Here is a tiny trained network, its code and every weight. The questions are about switching its units off for an input and a class, where a switched-off unit gives its printed mean instead of its output.

import numpy as np


def w(rows, s, z=0):
    codes = np.array(rows[::2]) - 128.0
    scale = np.full(codes.shape[1], s)
    scale[-1] = z or s
    return codes * scale


def f(y):
    return np.maximum(y, 0)


def log_softmax(a):
    a = a - a.max(-1, keepdims=True)
    return a - np.log(np.exp(a).sum(-1, keepdims=True))


def net(x, mask):
    res = np.array(x, float).reshape(1, 8) / 4 @ E
    y = f(res @ A[0][:, :-1].T + A[0][:, -1])
    res = res + np.where(mask, y, B[0][:, -1]) @ B[0][:, :-1]
    return log_softmax(res[-1] @ U[:, :-1].T + U[:, -1])


A, B = {}, {}
E = w([
[124,128,122,147,144],'x0',
[128,126,132,127,140],'x1',
[29,185,172,122,121],'x2',
[57,2,111,110,90],'x3',
[123,127,124,145,130],'x4',
[129,129,130,127,119],'x5',
[108,150,63,66,241],'x6',
[134,132,131,109,96],'x7',
],0.0098)
A[0] = w([
[72,65,131,127,132,76],'n0',
[193,178,146,172,146,19],'n1',
[181,84,92,156,156,82],'n2',
[169,87,210,174,123,253],'n3',
[176,102,118,122,133,58],'n4',
[25,152,174,144,131,108],'n5',
[91,23,140,111,120,81],'n6',
[101,68,67,121,108,47],'n7',
[116,139,8,47,191,198],'n8',
[61,159,170,113,139,77],'n9',
],0.012,0.0049)
B[0] = w([
[194,212,206,115,160,173],'n0',
[136,197,194,53,137,174],'n1',
[195,72,96,92,81,167],'n2',
[25,66,123,166,76,199],'n3',
[231,132,84,114,136,148],'n4',
[212,83,58,76,97,187],'n5',
[127,187,154,136,224,194],'n6',
[181,204,143,104,190,170],'n7',
[16,122,143,131,78,251],'n8',
[254,88,75,78,69,169],'n9',
],0.0082,0.013)
U = w([
[180,234,214,136,177,35],'0',
[206,71,2,98,98,57],'1',
[101,128,100,150,113,253],'2',
[37,108,124,148,85,119],'3',
[116,139,107,150,125,209],'4',
],0.0096,0.0056)

Each question gives the input, the list of numbers given to net, and the class t.
The units are the neurons (one row each of A and B). Each row of codes is followed by its name. A weight is (code - 128) times the scale printed after its matrix; where a second scale follows, it is the last column's (A, B and U).
mask holds one flag per neuron, in row order. A switched-off neuron (its flag False) gives its mean, the last column of its row in B, instead of its output. The means were averaged over made-up inputs and are rounded, as every weight is.
A unit's drop is (log p(t) with every unit on - log p(t) with that unit switched off) / (log p(t) with every unit on - log p(t) with every unit switched off).
The circuit of an input: a set's keep is (log p(t) with only the set's units on - log p(t) with every unit switched off) / (log p(t) with every unit on - log p(t) with every unit switched off). Starting from all 10 units, units are removed one at a time, each time the one whose removal leaves the highest keep (on an exact tie, the one counted first), for as long as the keep stays at least 0.8.
circuit, biggest first: the units of the circuit, biggest drop first
most important unit: the unit with the biggest drop
top k neurons: the k neurons with the biggest drops, biggest first
drop when u is switched off: that unit's drop, to one decimal
input [-5,-8,7,-3,-1,-1,-3,0], class 1: circuit, biggest first	(n5; n9)
input [-4,7,0,-1,-6,8,-7,-1], class 3: most important unit	n3
input [7,6,0,8,8,3,2,-8], class 0: circuit, biggest first	(n0; n6)
input [6,7,-7,3,-8,-2,7,1], class 4: top 2 neurons	(n8; n5)
input [8,3,7,6,-2,-7,0,1], class 1: top 4 neurons	(n5; n9; n1; n8)
input [-8,5,-4,8,1,-1,-7,6], class 0: top 3 neurons	(n6; n0; n7)
input [-6,5,5,5,4,-5,-4,2], class 0: top 4 neurons	(n0; n6; n8; n2)
input [-4,8,-1,8,-8,-8,-8,8], class 0: circuit, biggest first	(n6; n0)
input [-8,8,8,-3,7,-6,-5,8], class 1: top 3 neurons	(n5; n9; n8)
input [8,-7,-3,0,0,-5,4,2], class 3: top 3 neurons	(n8; n5; n9)
input [2,-2,3,7,5,-2,-7,5], class 0: top 3 neurons	(n0; n6; n8)
input [3,-5,-7,8,-4,-8,-1,3], class 0: circuit, biggest first	(n6; n7)
input [6,5,0,8,-3,4,-6,-2], class 0: top 4 neurons	(n0; n6; n7; n8)
input [-6,1,6,7,3,-3,-3,3], class 0: most important unit	n0
input [5,8,7,2,6,-5,-6,-5], class 1: drop when n5 is switched off	0.6
input [8,7,6,-5,-3,5,-7,-5], class 3: drop when n0 is switched off	0.3
input [2,-1,7,-5,-6,1,-7,1], class 1: drop when n5 is switched off	0.4
input [-4,-4,0,5,-1,-3,8,6], class 3: drop when n5 is switched off	0.1
